Below are the code and all the weights of a small trained network. Each question names an input and a target symbol and asks about switching units off, where a switched-off unit gives its printed mean instead of its output.

import numpy as np


def w(rows, s, z=0):
    codes = np.array(rows[::2]) - 128.0
    scale = np.full(codes.shape[1], s)
    scale[-1] = z or s
    return codes * scale


def norm(h):
    return h / np.sqrt((h * h).mean(-1, keepdims=True) + 1e-5)


def f(y):
    return y / 2 * (1 + np.tanh(0.7978845608 * (y + 0.044715 * y**3)))


def softmax(a):
    e = np.exp(a - a.max(-1, keepdims=True))
    return e / e.sum(-1, keepdims=True)


def log_softmax(a):
    a = a - a.max(-1, keepdims=True)
    return a - np.log(np.exp(a).sum(-1, keepdims=True))


def net(x, mask):
    ids = ['αβδεζθμξτφψω'.index(c) for c in x.split()]
    T = len(ids)
    res = E[ids] + P[:T]
    r = norm(res)
    for j in range(3):
        rows = slice(2 * j, 2 * j + 2)
        q, k, v = (r @ M[0][rows].T for M in (Q, K, V))
        z = softmax(np.where(np.tri(T) > 0, q @ k.T / 2**0.5, -1e9)) @ v
        o = O[0][rows]
        res = res + np.where(mask[j], z, o[:, -1]) @ o[:, :-1]
    y = f(norm(res) @ A[0][:, :-1].T + A[0][:, -1])
    res = res + np.where(mask[3:7], y, B[0][:, -1]) @ B[0][:, :-1]
    return log_softmax(norm(res)[-1] @ U[:, :-1].T + U[:, -1])


Q, K, V, O, A, B = {}, {}, {}, {}, {}, {}
E = w([
[129,134,137],'α',
[126,138,131],'β',
[129,133,132],'δ',
[146,146,138],'ε',
[157,147,192],'ζ',
[136,132,144],'θ',
[129,155,139],'μ',
[254,108,110],'ξ',
[148,146,149],'τ',
[131,135,138],'φ',
[134,134,136],'ψ',
[125,158,72],'ω',
],0.028)
P = w([
[3,95,8],'0',
[236,175,208],'1',
[235,184,228],'2',
[242,184,233],'3',
[245,181,221],'4',
[234,172,208],'5',
[243,169,215],'6',
[228,191,210],'7',
[237,178,205],'8',
[241,197,215],'9',
[243,188,210],'10',
[236,195,228],'11',
[227,232,231],'12',
],0.0043)
Q[0] = w([
[84,133,202],'head 1',
[253,175,118],'head 1',
[176,164,137],'head 2',
[52,43,136],'head 2',
[113,193,69],'head 3',
[10,133,50],'head 3',
],0.026)
K[0] = w([
[88,130,241],'head 1',
[187,31,120],'head 1',
[79,139,139],'head 2',
[225,130,113],'head 2',
[159,150,61],'head 3',
[108,215,4],'head 3',
],0.025)
V[0] = w([
[94,162,73],'head 1',
[106,135,251],'head 1',
[84,37,162],'head 2',
[118,95,54],'head 2',
[140,115,66],'head 3',
[175,90,197],'head 3',
],0.016)
O[0] = w([
[126,173,224,79],'head 1',
[160,189,50,102],'head 1',
[120,5,84,2],'head 2',
[50,139,92,160],'head 2',
[136,175,88,88],'head 3',
[78,126,228,180],'head 3',
],0.012,0.011)
A[0] = w([
[27,162,48,3],'neuron 1',
[165,238,144,194],'neuron 2',
[1,102,235,69],'neuron 3',
[16,56,71,79],'neuron 4',
],0.0088,0.005)
B[0] = w([
[117,74,248,139],'neuron 1',
[114,49,100,255],'neuron 2',
[142,109,213,163],'neuron 3',
[143,85,128,132],'neuron 4',
],0.018,0.009)
U = w([
[96,98,126,75],'α',
[123,98,128,67],'β',
[133,70,93,142],'δ',
[110,107,143,89],'ε',
[198,196,140,122],'ζ',
[104,103,136,89],'θ',
[39,161,116,207],'μ',
[249,82,128,2],'ξ',
[144,148,155,137],'τ',
[120,197,130,169],'φ',
[112,95,131,81],'ψ',
[151,139,55,229],'ω',
],0.02,0.0052)

Each question gives the input, a string of symbols that net reads in full, and the target symbol t.
The units are the heads (2 rows each of Q, K, V and O) and the neurons (one row each of A and B). Each row of codes is followed by its name. A weight is (code - 128) times the scale printed after its matrix; where a second scale follows, it is the last column's (O, A, B and U).
mask holds one flag per unit, heads first, then neurons. A switched-off unit (its flag False) gives its mean, the last column of its rows in O or B, instead of its output. The means were averaged over made-up inputs and are rounded, as every weight is.
A unit's drop is (log p(t) with every unit on - log p(t) with that unit switched off) / (log p(t) with every unit on - log p(t) with every unit switched off).
The circuit of an input: a set's keep is (log p(t) with only the set's units on - log p(t) with every unit switched off) / (log p(t) with every unit on - log p(t) with every unit switched off). Starting from all 7 units, units are removed one at a time, each time the one whose removal leaves the highest keep (on an exact tie, the one counted first), for as long as the keep stays at least 0.8.
units of the circuit, in order: the units of the circuit, biggest drop first
heads that matter: for each layer, one digit per head in row order, 1 if its drop is at least 0.15 and else 0, layers parted by /
drop of u: that unit's drop, to one decimal
input θ ω ω φ α ψ, target δ: units of the circuit, in order => (head 2)
input ω ω ψ ω ω ω ω ω ω ω τ δ, target μ: units of the circuit, in order => (head 1; head 2; head 3)
input τ τ ω β ψ ω τ β ε φ, target ζ: units of the circuit, in order => (head 2; head 1)
input ε τ θ, target φ: units of the circuit, in order => (head 1; head 3)
input μ ω ψ ψ α ζ ε τ φ ψ ζ ψ, target ω: heads that matter => 100
input ζ ω ε, target ξ: heads that matter => 110
input ζ ε δ ω ω τ, target ξ: heads that matter => 110
input ω ω ω ψ ω φ ε, target μ: units of the circuit, in order => (head 2; head 1; head 3)
input θ ε ω β ζ β, target δ: heads that matter => 111
input ω ζ ε, target μ: units of the circuit, in order => (head 2; head 3; head 1)
input ε α ζ δ τ τ ω ω δ, target φ: drop of head 3 => 0.5
input ε τ φ θ ε, target φ: drop of head 2 => 1.6
input ε ω τ ψ, target φ: drop of head 3 => 0.5
input ζ ω α ω ψ, target ξ: drop of head 2 => 1.6
input τ ω τ, target ζ: units of the circuit, in order => (head 1)
